[[ 0.48  2.17  5.09  0.12 -0.73  0.67 -0.03 -1.01  1.13  0.68 -0.82]
 [-0.37 -0.68  2.73  0.97  1.06 -0.84 -0.87  2.44 -1.84 -3.47  1.12]]
Find the 4th entry in reading order.
0.12
The top entry of the column that holds the smallest entry -> 0.68
The last entry in the row that holds the smallest entry: 1.12
Find the entry just right of 2.44.
-1.84
Find the minimum.
-3.47
The 3rd smallest entry is -1.01
The entry just left of the largest entry -> 2.17
Find the 1st entry in reading order.
0.48
Find the top entry of the column that holds the largest entry.
5.09
The bottom entry of the column that holds the largest entry: 2.73
Find the entry just right of 0.97.
1.06
Find the last entry of the largest entry's row.
-0.82
Find the entry just left of 0.67.
-0.73
The bottom-left entry is -0.37
The entry just left of 2.44: -0.87

((0.040, 0.089, -0.068, 0.006, 0.019, 0.001, -0.004, -0.031), (0.102, 0.030, 0.032, 0.130, -0.061, -0.060, -0.183, 0.012), (-0.001, 0.031, 0.068, 0.067, -0.075, 0.096, -0.001, 0.035), (0.049, 0.034, 0.015, 0.005, 0.120, -0.035, 0.082, 0.052), (0.045, 0.026, -0.018, 0.003, -0.033, 0.063, 0.008, -0.090), (0.150, 0.095, 0.159, 0.094, 0.116, 0.124, -0.050, 0.044), (-0.052, -0.033, -0.048, 0.013, 0.067, -0.040, 0.066, 0.095), (0.022, -0.071, 0.059, 0.080, 0.030, 0.074, -0.048, -0.115), (0.007, 0.026, -0.008, 0.105, -0.008, 0.074, -0.004, -0.041), (0.005, 0.051, 0.081, -0.008, 0.059, -0.053, 0.009, 0.082))
The maximum is 0.159
The entry just left of 0.052: 0.082
The entry just left of the largest entry is 0.095
What is the entry just left of 0.124? 0.116
What is the entry just left of 0.035? -0.001
What is the third largest entry? 0.130
What is the entry just right of -0.052? -0.033
What is the entry just right of 0.013? 0.067

[[-3.37 -3.34 -3.41 -3.23 -2.04 -2.04 -2.13  2.15 -2.55  2.53 -2.69]
 [ 2.31  2.65  2.46  3.04  1.99  1.91  2.07 -2.16  2.35 -2.35  2.32]
 [-1.08 -1.31 -1.08 -1.47 -1.49 -1.45 -1.54  1.53 -1.79  1.56 -1.87]
 [-2.78 -3.08 -2.90 -3.24 -1.83 -1.82 -1.84  1.84 -2.63  2.42 -2.71]
 [ 0.05 -0.68 -0.12 -1.40 -2.04 -2.06 -2.28  2.19 -2.49  2.35 -2.41]
 [-0.40 -0.18 -0.29  0.09  0.13  0.07  0.13 -0.15 -1.86  1.91 -1.83]
 [-4.46 -4.63 -4.63 -4.87 -3.16 -3.24 -3.26  3.07 -3.60  3.42 -3.61]
 [ 2.36  2.50  2.38  2.61  1.57  1.55  1.56 -1.55  2.42 -2.41  2.44]
 [-2.44 -2.17 -2.46 -1.87  0.11  0.01  0.41 -0.15 -2.01  1.83 -1.93]]
Rows and columns are numbered from 0.
Give the entry in row 0 and column 1.
-3.34
The entry directly below -1.55: -0.15
The entry at row 0, column 0: -3.37
The entry directly below the largest entry -> -2.41
The entry just right of the largest entry is -3.61
Give the entry in row 0 and column 2.
-3.41
The entry in the bottom-left corner is -2.44
Give the entry in the top-right corner.
-2.69
Give the entry directly above 0.07.
-2.06
The entry just right of -0.12 -> -1.40
Give the entry directly above -0.12.
-2.90
Give the entry just right of -1.82.
-1.84
The bottom-right entry is -1.93
Give the entry just right of 3.04.
1.99
Give the entry directly below -2.78.
0.05
The entry just right of the centre entry: -2.28
The top entry of the column that holds the largest entry: 2.53
Give the entry just right of -2.44.
-2.17
Give the entry in row 2 and column 1.
-1.31
The entry in row 1 and column 0 -> 2.31
The entry just left of the largest entry: -3.60
Give the entry directly above 2.50.
-4.63
The entry just right of the smallest entry is -3.16
Give the smallest entry.
-4.87
Give the entry directly below the centre entry.
0.07
Give the entry in row 2 and column 0.
-1.08
Give the entry directly below -1.47.
-3.24
The entry directly above -2.49 is -2.63
The entry just right of 2.19: -2.49
The entry directly above 1.84 -> 1.53
